Here is a tiny trained network, its code and every weight. The questions are about switching its units off for an input and a class, where a switched-off unit gives its printed mean instead of its output.

import numpy as np


def w(rows, s, z=0):
    codes = np.array(rows[::2]) - 128.0
    scale = np.full(codes.shape[1], s)
    scale[-1] = z or s
    return codes * scale


def f(y):
    return np.maximum(y, 0)


def log_softmax(a):
    a = a - a.max(-1, keepdims=True)
    return a - np.log(np.exp(a).sum(-1, keepdims=True))


def net(x, mask):
    res = np.array(x, float).reshape(1, 7) / 4 @ E
    y = f(res @ A[0][:, :-1].T + A[0][:, -1])
    res = res + np.where(mask, y, B[0][:, -1]) @ B[0][:, :-1]
    return log_softmax(res[-1] @ U[:, :-1].T + U[:, -1])


A, B = {}, {}
E = w([
[129,129,128,128,127,128,129,129,125,127,128],'x0',
[126,127,127,133,123,127,128,130,128,128,125],'x1',
[129,101,234,101,77,98,154,109,168,110,179],'x2',
[4,117,144,75,124,177,133,156,85,95,120],'x3',
[148,157,164,109,73,173,104,133,96,237,116],'x4',
[127,127,128,129,129,128,128,128,130,129,129],'x5',
[128,128,128,128,127,128,128,129,127,128,127],'x6',
],0.015)
A[0] = w([
[36,117,135,96,134,144,128,121,129,38,134,119],'n0',
[44,122,160,111,133,148,129,139,118,107,133,125],'n1',
[121,125,45,138,176,118,124,135,140,71,120,216],'n2',
[126,139,220,120,91,127,132,119,136,177,141,29],'n3',
[26,115,125,91,130,186,122,131,109,141,121,127],'n4',
[128,111,156,134,136,62,138,120,165,3,137,181],'n5',
[128,142,44,134,154,117,132,123,121,64,123,197],'n6',
[121,128,46,139,176,131,122,128,126,100,117,200],'n7',
[208,133,117,153,131,98,131,124,149,142,138,255],'n8',
[123,151,30,121,149,176,114,119,92,195,113,157],'n9',
[180,142,41,136,152,147,107,123,127,215,119,203],'n10',
],0.019,0.0078)
B[0] = w([
[144,58,109,114,150,194,135,186,143,101,80,239],'n0',
[146,54,123,127,118,189,133,141,136,98,102,213],'n1',
[151,99,176,97,78,120,115,97,123,172,135,225],'n2',
[157,83,157,99,80,130,116,98,110,172,126,195],'n3',
[103,234,139,142,110,185,120,117,122,114,152,238],'n4',
[90,149,94,173,181,71,145,115,140,48,159,241],'n5',
[150,94,153,101,85,132,117,97,109,172,136,215],'n6',
[146,124,169,114,80,144,129,106,109,168,127,216],'n7',
[130,86,117,137,159,4,139,93,127,157,151,221],'n8',
[98,200,82,153,171,144,124,169,145,102,120,249],'n9',
[147,61,107,115,174,110,141,198,142,130,78,251],'n10',
],0.024,0.027)
U = w([
[177,115,176,107,91,65,115,83,95,230,133,216],'0',
[128,88,59,165,188,131,158,198,170,98,69,188],'1',
[141,124,207,87,30,192,102,114,93,143,105,184],'2',
[75,254,73,174,139,168,101,182,128,131,98,4],'3',
[93,151,85,225,178,64,157,86,152,84,183,28],'4',
],0.0088,0.0028)

Each question gives the input, the list of numbers given to net, and the class t.
The units are the neurons (one row each of A and B). Each row of codes is followed by its name. A weight is (code - 128) times the scale printed after its matrix; where a second scale follows, it is the last column's (A, B and U).
mask holds one flag per neuron, in row order. A switched-off neuron (its flag False) gives its mean, the last column of its row in B, instead of its output. The means were averaged over made-up inputs and are rounded, as every weight is.
A unit's drop is (log p(t) with every unit on - log p(t) with that unit switched off) / (log p(t) with every unit on - log p(t) with every unit switched off).
The circuit of an input: a set's keep is (log p(t) with only the set's units on - log p(t) with every unit switched off) / (log p(t) with every unit on - log p(t) with every unit switched off). Starting from all 11 units, units are removed one at a time, each time the one whose removal leaves the highest keep (on an exact tie, the one counted first), for as long as the keep stays at least 0.8.
units of the circuit, in order: the units of the circuit, biggest drop first
top k neurons: the k neurons with the biggest drops, biggest first
drop of u: that unit's drop, to one decimal
input [-2,0,0,5,4,1,7], class 3: units of the circuit, in order -> (n4)
input [-1,2,-1,-8,0,5,-3], class 0: top 2 neurons -> (n8, n0)
input [-8,2,1,-1,8,7,-4], class 0: top 4 neurons -> (n3, n0, n5, n1)
input [8,-5,8,1,2,-3,-8], class 2: top 2 neurons -> (n8, n3)
input [-4,-7,1,6,2,8,-1], class 2: top 3 neurons -> (n9, n5, n10)
input [5,-2,5,6,1,-8,7], class 2: top 2 neurons -> (n10, n9)
input [-2,1,5,0,-4,3,5], class 4: top 2 neurons -> (n5, n10)
input [6,-7,-6,1,8,-4,-2], class 3: top 2 neurons -> (n9, n0)
input [-4,0,-7,-2,0,-4,-7], class 0: drop of n6 -> 0.3
input [-2,2,-3,8,5,1,5], class 3: drop of n4 -> 0.4
input [1,3,5,0,-7,-8,7], class 4: drop of n5 -> 1.9
